Where the symbols take the objects:
Pof ro Kod
Pof de Zan
Pof bo Tev
Pof za Pok
Rap ro Sug
Rap de Ris
Rap bo Puf
Rap za Dak
Lef ro Bup
Lef de Til
Lef bo Rek
Lef za Raz
Tev ro Sil
Tev de Pof
Tev bo Sed
Tev za Pez
Muz ro Faz
Muz de Rek
Muz bo Zor
Muz za Sug
Siv ro Vem
Siv de Pim
Siv bo Kef
Siv za Naf
Dib ro Kib
Dib de Gal
Dib bo Mib
Dib za Bup
Lol ro Nuz
Lol de Nub
Lol bo Faf
Lol za Zep
Gal ro Fik
Gal de Faz
Gal bo Dib
Gal za Gik
Sed ro Gel
Sed de Tev
Sed bo Kap
Sed za Bok
Bes ro Puf
Bes de Vap
Bes bo Gon
Bes za Gek
Tul ro Zan
Tul de Dos
Tul bo Fik
Tul za Mib
Suz ro Kig
Suz de Viz
Suz bo Dit
Suz za Gep
Vup ro Pez
Vup de Luk
Vup bo Dos
Vup za Gal
Miz ro Sol
Miz de Rog
Miz bo Fel
Miz za Pov
Faz ro Tul
Faz de Dov
Faz bo Gal
Faz za Mik
Naf ro Pif
Naf de Dig
Naf bo Kig
Naf za Liv
Rog ro Lop
Rog de Dup
Rog bo Miz
Rog za Nif
Pez ro Kov
Pez de Pok
Pez bo Bok
Pez za Fik
Gep ro Pil
Gep de Sol
Gep bo Gup
Gep za Lav
Pov ro Kob
Pov de Nif
Pov bo Nuz
Pov za Tal
Zul ro Zag
Zul de Duf
Zul bo Mev
Zul za Vem
Nif ro Mam
Nif de Gop
Nif bo Pov
Nif za Faf
Dit ro Dud
Dit de Suz
Dit bo Liv
Dit za Gup
Nev ro Gek
Nev de Seg
Nev bo Mok
Nev za Mev
Gon ro Zok
Gon de Bes
Gon bo Dak
Gon za Noz
Kef ro Mes
Kef de Siv
Kef bo Sar
Kef za Kig
Mik ro Mib
Mik de Gem
Mik bo Gik
Mik za Rek
Zag ro Mub
Zag de Mok
Zag bo Tas
Zag za Vud
Por ro Med
Por de Mev
Por bo Vud
Por za Rup
Nal ro Lol
Nal de Gel
Nal bo Tuz
Nal za Pak
Kod ro Zas
Kod de Pak
Kod bo Sil
Kod za Kap
Tas ro Vap
Tas de Zag
Tas bo Med
Tas za Seg
Ges ro Suz
Ges de Lav
Ges bo Lop
Ges za Fel
Kan ro Sed
Kan de Kib
Kan bo Pok
Kan za Dos
Rup ro Nev
Rup de Mes
Rup bo Duf
Rup za Zam
Liv ro Pim
Liv de Dit
Liv bo Pil
Liv za Kop
Gup ro Gab
Gup de Gep
Gup bo Kop
Gup za Ges
Fik ro Pof
Fik de Tul
Fik bo Kib
Fik za Luk
Sug ro Mik
Sug de Som
Sug bo Til
Sug za Tik
Zep ro Ved
Zep de Fif
Zep bo Zas
Zep za Gel
Tob ro Nif
Tob de Zas
Tob bo Nub
Tob za Tuz
Lop ro Dit
Lop de Ges
Lop bo Sol
Lop za Mam
Gof ro Zul
Gof de Pif
Gof bo Zam
Gof za Siv
Kib ro Tev
Kib de Fik
Kib bo Kan
Kib za Vup
Pif ro Duf
Pif de Sar
Pif bo Gof
Pif za Pim
Dak ro Tik
Dak de Gon
Dak bo Feg
Dak za Mub
Daf ro Dak
Daf de Pum
Daf bo Gek
Daf za Zag
Kul ro Por
Kul de Zam
Kul bo Vem
Kul za Sar
Pil ro Siv
Pil de Liv
Pil bo Gab
Pil za Viz
Kop ro Dig
Kop de Gup
Kop bo Viz
Kop za Lop
Med ro Bes
Med de Tas
Med bo Pum
Med za Nev
Vem ro Vud
Vem de Kul
Vem bo Mes
Vem za Pif
Zam ro Mev
Zam de Gof
Zam bo Kul
Zam za Kef
Gop ro Fel
Gop de Ved
Gop bo Nif
Gop za Lol
Zok ro Lef
Zok de Puf
Zok bo Tik
Zok za Zod
Duf ro Mok
Duf de Rup
Duf bo Zul
Duf za Kul
Tuz ro Faf
Tuz de Nal
Tuz bo Fif
Tuz za Kod
Der ro Muz
Der de Tik
Der bo Raz
Der za Rap
Gem ro Dib
Gem de Zor
Gem bo Mik
Gem za Lef
Rek ro Dov
Rek de Lef
Rek bo Muz
Rek za Som
Sol ro Liv
Sol de Lop
Sol bo Gep
Sol za Kob
Dup ro Ges
Dup de Nuz
Dup bo Rog
Dup za Gop
Mes ro Seg
Mes de Vem
Mes bo Rup
Mes za Gof
Lav ro Viz
Lav de Kob
Lav bo Ges
Lav za Miz
Zor ro Gal
Zor de Muz
Zor bo Gem
Zor za Til
Pum ro Gon
Pum de Med
Pum bo Daf
Pum za Mok
Pim ro Kul
Pim de Dud
Pim bo Siv
Pim za Dig
Mok ro Noz
Mok de Nev
Mok bo Zag
Mok za Por
Bup ro Vup
Bup de Gik
Bup bo Dov
Bup za Zor
Gab ro Kef
Gab de Pil
Gab bo Dig
Gab za Suz
Ved ro Miz
Ved de Tal
Ved bo Gop
Ved za Nub
Til ro Gik
Til de Sug
Til bo Lef
Til za Der
Kog ro Fif
Kog de Kov
Kog bo Pak
Kog za Tev
Dud ro Zam
Dud de Kig
Dud bo Pim
Dud za Gab
Mub ro Ris
Mub de Noz
Mub bo Vap
Mub za Pum
Gek ro Feg
Gek de Daf
Gek bo Noz
Gek za Tas
Sil ro Tob
Sil de Kod
Sil bo Gel
Sil za Kov
Vud ro Pum
Vud de Por
Vud bo Seg
Vud za Duf
Bok ro Kog
Bok de Pez
Bok bo Zan
Bok za Kib
Nub ro Pov
Nub de Tob
Nub bo Lol
Nub za Fif
Kap ro Nal
Kap de Sed
Kap bo Kov
Kap za Zan
Faf ro Dup
Faf de Lol
Faf bo Tal
Faf za Zas
Viz ro Naf
Viz de Kop
Viz bo Suz
Viz za Sol
Tal ro Rog
Tal de Faf
Tal bo Ved
Tal za Tob
Nuz ro Lav
Nuz de Pov
Nuz bo Dup
Nuz za Ved
Mib ro Kan
Mib de Dib
Mib bo Luk
Mib za Dov
Feg ro Der
Feg de Dak
Feg bo Zod
Feg za Vap
Raz ro Zor
Raz de Der
Raz bo Som
Raz za Puf
Gel ro Nub
Gel de Sil
Gel bo Nal
Gel za Kog
Mev ro Tas
Mev de Zul
Mev bo Por
Mev za Mes
Kig ro Gof
Kig de Naf
Kig bo Dud
Kig za Pil
Zod ro Raz
Zod de Feg
Zod bo Ris
Zod za Bes
Dos ro Bok
Dos de Vup
Dos bo Tul
Dos za Dib
Kob ro Kop
Kob de Mam
Kob bo Lav
Kob za Rog
Tik ro Rek
Tik de Zok
Tik bo Der
Tik za Ris
Mam ro Gup
Mam de Fel
Mam bo Kob
Mam za Dup
Kov ro Tuz
Kov de Kap
Kov bo Kog
Kov za Pof
Dig ro Sar
Dig de Gab
Dig bo Naf
Dig za Dit
Fif ro Tal
Fif de Tuz
Fif bo Zep
Fif za Sil
Gik ro Luk
Gik de Mik
Gik bo Bup
Gik za Muz
Zas ro Gop
Zas de Zep
Zas bo Tob
Zas za Nal
Puf ro Til
Puf de Rap
Puf bo Zok
Puf za Feg
Vap ro Rap
Vap de Mub
Vap bo Bes
Vap za Daf
Zan ro Pak
Zan de Bok
Zan bo Pof
Zan za Kan
Fel ro Gep
Fel de Miz
Fel bo Mam
Fel za Nuz
Pak ro Zep
Pak de Kog
Pak bo Kod
Pak za Sed
Seg ro Daf
Seg de Vud
Seg bo Nev
Seg za Zul
Pok ro Kap
Pok de Kan
Pok bo Pez
Pok za Tul
Ris ro Som
Ris de Zod
Ris bo Rap
Ris za Gon
Som ro Gem
Som de Raz
Som bo Sug
Som za Zok
Luk ro Pok
Luk de Mib
Luk bo Vup
Luk za Faz
Noz ro Zod
Noz de Gek
Noz bo Mub
Noz za Med
Sar ro Rup
Sar de Kef
Sar bo Pif
Sar za Dud
Dov ro Dos
Dov de Bup
Dov bo Faz
Dov za Gem

The rows follow the links: the fewer symbols apart two objects are, the more alike their rows tend to be.

Named rows; a name shown again gets a slightly different row:
Bes: -89 5 2 -17 -23 -151 -10 -44 255 -253 -15 -64 40 84 60 66 -58 91 1 14 176 295 95 29 34 159 -52 -134 -8 55 183 -21 47 -111 -81 67 46 65 194 -7 -139 200 248 -85 -107 -61 40 27 68 60
Dig: 55 27 -42 -172 -74 90 182 -24 154 -1 -7 128 97 -34 -7 -115 140 -120 -96 -110 16 182 17 227 -18 75 -41 -207 7 18 152 -7 103 -127 -19 12 232 65 14 147 -57 193 68 51 -29 156 -128 -103 228 110
Kib: -74 -81 120 -51 96 40 56 -95 -279 80 -80 -62 14 -123 -156 -147 172 -76 62 -41 37 -65 -77 64 -28 54 50 -93 -17 117 111 50 125 38 -13 -198 142 -27 -163 -83 -28 -269 -159 142 -40 10 58 -245 -172 36
Mev: 42 -49 -33 31 -21 23 -30 93 -254 150 56 -17 33 23 112 -20 -143 -18 -52 20 -125 -200 4 -82 6 -114 58 209 62 12 -296 -10 -215 105 -30 34 -152 -85 -113 -75 119 -277 -139 -69 90 -157 -20 10 -89 -43
Pil: 67 38 -38 -184 -79 98 179 -22 141 10 -8 138 76 -33 -1 -131 153 -133 -102 -118 8 177 34 228 -23 63 -42 -211 7 14 143 -11 114 -113 -11 7 235 43 4 135 -51 174 59 53 -36 142 -128 -118 223 107
Gof: 42 -31 -26 38 74 -26 -57 104 -192 92 78 -53 20 34 72 6 -190 5 -16 70 -89 -223 19 -130 26 -76 21 247 97 -14 -264 -33 -256 77 -5 39 -141 -72 -55 -130 85 -271 -67 -56 54 -183 7 90 -100 -100
Kan: 50 125 -50 127 -136 -62 -158 22 271 -106 4 48 -178 119 92 200 -82 125 0 51 -47 64 47 -146 1 -105 -21 37 -78 -146 -36 -15 37 49 68 121 -211 -13 137 70 45 308 76 -101 45 32 28 212 59 -40
Tul: -87 -95 114 -30 89 50 57 -98 -286 97 -77 -71 26 -129 -156 -138 169 -61 65 -38 44 -69 -89 66 -31 46 49 -82 -21 119 102 55 116 40 -21 -192 122 -16 -176 -67 -26 -259 -174 134 -20 21 55 -236 -166 37
Tas: -89 -28 -9 -34 4 -100 61 -49 246 -189 -12 -28 124 32 23 36 4 57 7 -6 180 282 45 98 31 173 -62 -162 1 72 214 -8 50 -166 -83 47 106 112 173 59 -144 213 233 -52 -94 28 -2 -1 108 81
Gik: -99 -135 81 49 37 91 43 -72 -332 189 -60 -42 89 -147 -118 -75 154 -33 73 -45 16 -121 -161 60 -30 -26 73 -37 -47 117 10 73 74 48 -44 -154 22 26 -187 21 40 -231 -226 91 49 51 27 -218 -159 46
Puf: -45 -129 17 78 -69 117 28 4 -339 254 -23 8 97 -100 -7 -33 68 -10 23 -53 -74 -155 -142 39 -23 -109 101 51 -26 88 -161 67 -33 76 -64 -61 -110 5 -198 70 125 -213 -268 9 126 24 -28 -162 -110 46
Bup: 18 116 -28 54 -160 -123 -150 3 284 -215 -12 8 -182 163 139 144 -99 115 -41 31 28 209 126 -117 10 -22 -21 -31 -70 -89 23 -31 53 41 14 114 -140 -45 162 9 -28 258 151 -129 -19 -75 60 140 55 6
Dak: -89 14 -5 -9 -34 -166 -23 -42 262 -262 -22 -64 23 102 71 73 -69 86 -7 21 169 299 106 13 33 152 -52 -128 -13 55 169 -27 45 -94 -66 68 29 51 192 -11 -137 195 246 -90 -97 -69 49 41 51 56
Kob: 125 83 -1 -256 -83 113 151 -38 51 11 -29 136 -41 -10 -10 -219 165 -194 -145 -124 -57 145 89 200 -41 45 -23 -200 24 -13 108 -21 132 -30 26 -49 272 -61 -69 31 -47 21 -4 102 -47 62 -102 -183 164 94
Kef: 0 -7 -47 -126 -43 50 162 -35 187 -37 -3 94 145 -37 -7 -73 120 -71 -53 -83 74 208 -1 216 -2 103 -50 -201 6 39 178 2 83 -165 -45 31 204 112 56 155 -76 229 118 27 -39 155 -104 -77 210 107
Fif: 55 43 90 -225 26 46 88 -86 -123 -10 -63 18 -100 -41 -85 -241 160 -179 -74 -77 -20 37 80 111 -43 71 2 -148 24 48 120 -14 151 46 34 -150 261 -123 -132 -134 -73 -213 -75 149 -82 -43 2 -231 -32 48
Ris: -38 -123 13 79 -82 116 22 12 -345 255 -17 11 99 -89 17 -35 45 -9 4 -49 -83 -158 -126 25 -30 -122 93 65 -34 76 -192 59 -48 80 -67 -42 -118 -1 -195 78 136 -210 -254 -4 136 4 -30 -151 -102 44
Kog: 41 92 -55 184 -48 -13 -139 49 232 -29 31 39 -123 54 25 231 -72 138 64 80 -51 -68 -41 -152 5 -123 -16 115 -65 -161 -58 5 -10 17 90 103 -216 41 127 107 69 300 45 -63 56 116 17 275 42 -90
Pov: -18 13 -33 190 180 -25 -109 68 88 14 77 -53 6 -26 -69 201 -134 124 146 151 -12 -240 -106 -179 39 -63 -37 233 19 -117 -66 -5 -137 -17 89 49 -168 76 103 7 55 99 57 -18 21 76 34 296 -45 -171
Gon: -8 -108 -4 67 -96 110 15 36 -324 247 4 18 80 -56 42 -30 13 -17 -18 -47 -107 -164 -96 16 -24 -138 97 95 -19 66 -236 44 -87 93 -69 -27 -137 -23 -193 58 136 -219 -254 -26 143 -23 -34 -129 -87 36

Each walk starts at a row. The symbols on each line, taken left to right, move it on to the next object.
Answer with the object's row; about right is enough.
---
24 17 99 -191 60 39 84 -92 -161 5 -68 -7 -83 -56 -108 -235 161 -151 -39 -73 -5 27 45 95 -40 79 13 -144 27 58 131 0 151 50 26 -168 243 -106 -139 -136 -71 -242 -89 157 -83 -46 19 -241 -73 43
za de de za bo za ro ro bo -> 42 27 103 -212 45 35 78 -82 -147 -1 -67 4 -90 -41 -100 -241 158 -171 -53 -75 -11 32 64 99 -40 76 7 -146 23 58 128 0 153 47 33 -163 249 -114 -137 -138 -73 -225 -78 155 -81 -38 16 -229 -51 45
de de ro de bo -> -2 50 -49 208 91 -12 -119 63 153 2 60 -8 -43 -3 -54 232 -87 130 120 128 -32 -180 -99 -173 24 -91 -32 182 -26 -150 -55 2 -80 -14 92 75 -200 83 110 67 68 217 47 -37 42 123 27 296 -5 -141
---
85 61 72 -246 -1 62 101 -70 -88 -7 -53 49 -102 -20 -63 -255 159 -189 -99 -96 -39 69 96 123 -47 69 1 -168 27 24 110 -24 152 36 41 -125 273 -120 -134 -109 -73 -178 -57 151 -78 -31 -13 -222 11 57
de de za za ro bo -> 71 49 76 -236 16 47 95 -73 -104 -9 -57 30 -106 -32 -74 -249 156 -177 -86 -93 -28 56 90 114 -47 68 4 -159 27 29 118 -19 151 41 40 -136 267 -120 -131 -124 -70 -196 -68 151 -82 -31 -6 -222 -5 54
bo ro de za de za za de de -> 8 2 112 -174 74 31 68 -95 -182 8 -74 -21 -75 -64 -118 -226 160 -144 -19 -67 8 8 35 86 -38 80 20 -134 17 73 133 3 148 51 20 -179 236 -96 -145 -142 -75 -253 -94 158 -82 -35 39 -237 -91 42
---
101 72 58 -250 -17 63 106 -65 -65 -2 -47 61 -101 -17 -46 -249 160 -194 -113 -110 -46 72 99 135 -45 57 0 -170 24 20 116 -20 150 38 39 -117 277 -121 -123 -98 -65 -148 -53 141 -69 -25 -30 -216 32 65
bo ro bo bo bo ro -> 103 59 -29 -225 -87 110 175 -33 101 23 -19 148 18 -19 -1 -177 164 -170 -130 -127 -33 151 65 222 -30 51 -30 -208 11 -8 116 -22 129 -75 9 -12 252 -7 -39 90 -40 105 27 81 -29 111 -123 -152 198 103
de ro ro bo ro bo bo ro -> -89 -27 -22 -44 1 -80 85 -45 240 -175 -12 -22 136 17 14 25 16 38 2 -19 174 276 33 119 29 167 -61 -169 1 69 220 -10 53 -167 -89 48 125 130 159 69 -136 219 224 -45 -85 50 -8 -5 114 76
---
-97 -25 -6 -31 4 -120 47 -48 240 -210 -13 -42 105 41 29 46 -13 67 11 -5 179 287 59 87 35 175 -56 -159 -8 70 211 -13 51 -147 -78 53 99 109 177 49 -142 213 243 -60 -96 4 15 10 89 67
za za za ro de -> -85 -35 -24 -44 5 -65 97 -44 233 -155 -8 -9 149 7 3 17 24 35 13 -24 170 267 16 139 19 170 -64 -177 -3 74 217 -3 57 -175 -83 47 136 130 148 91 -131 227 208 -40 -80 64 -22 -20 129 79
za de za za de de ro -> -42 -21 -42 -82 -16 8 146 -36 209 -82 -1 51 165 -25 -9 -24 88 -19 -24 -57 123 233 5 188 10 138 -58 -194 -1 58 200 -3 76 -182 -65 40 179 131 103 141 -101 236 162 0 -58 129 -73 -52 182 101
---
-68 -67 119 -73 98 37 56 -104 -262 61 -75 -66 -3 -116 -163 -168 173 -81 50 -46 35 -55 -56 67 -33 63 38 -96 -8 114 118 45 133 45 -13 -189 162 -40 -169 -97 -39 -271 -148 151 -43 4 57 -242 -155 35
ro de za za za za -> -103 -125 104 25 70 77 45 -84 -323 155 -75 -57 58 -144 -140 -98 163 -38 70 -38 28 -97 -141 63 -30 13 61 -54 -35 123 49 66 94 40 -40 -170 59 13 -186 -18 10 -244 -204 108 21 46 40 -227 -167 46
za ro ro ro za de -> -50 -59 121 -93 101 35 56 -98 -244 50 -77 -60 -20 -102 -158 -180 167 -94 35 -49 42 -37 -43 71 -33 70 35 -111 3 104 128 33 137 47 0 -195 177 -48 -158 -117 -55 -272 -132 155 -57 -13 56 -250 -151 38
---
-66 34 -3 1 -60 -171 -54 -33 268 -266 -26 -62 -31 126 91 84 -85 102 -9 25 147 301 119 -30 30 124 -50 -111 -26 25 145 -28 47 -60 -65 77 -3 25 196 -32 -130 195 237 -108 -90 -97 58 59 46 47
ro de za bo bo ro de ro -> -105 -129 84 37 56 80 43 -78 -325 170 -74 -53 72 -146 -130 -93 164 -30 75 -37 18 -114 -148 64 -24 -7 74 -44 -40 124 29 71 78 43 -41 -159 40 17 -186 2 24 -235 -223 99 32 54 33 -226 -170 47
za de bo bo bo za de bo -> -92 -139 64 69 5 100 34 -48 -340 211 -51 -34 108 -139 -92 -60 136 -18 59 -46 -6 -136 -169 53 -25 -41 90 -13 -43 110 -35 74 44 54 -55 -122 -24 25 -193 54 70 -217 -244 64 79 57 3 -204 -144 53
---
-72 17 -3 -2 -44 -165 -39 -35 262 -262 -22 -67 -2 112 81 78 -75 95 -11 20 156 297 109 -6 31 141 -45 -121 -24 35 160 -27 45 -75 -72 68 11 39 191 -23 -132 191 238 -98 -97 -87 56 50 51 54
ro za za ro bo -> -69 -142 33 87 -41 109 33 -26 -349 244 -36 -3 102 -123 -41 -42 99 -12 41 -48 -50 -145 -156 50 -19 -87 93 23 -52 100 -105 70 -4 60 -63 -89 -82 21 -195 79 104 -204 -260 33 114 44 -3 -185 -121 54
bo ro bo bo bo ro -> -95 -106 113 -10 88 63 43 -87 -298 115 -83 -67 40 -137 -153 -130 163 -59 80 -38 41 -84 -106 64 -33 42 56 -74 -24 121 86 60 114 41 -24 -185 104 -10 -180 -53 -19 -254 -184 123 -9 29 49 -224 -165 42
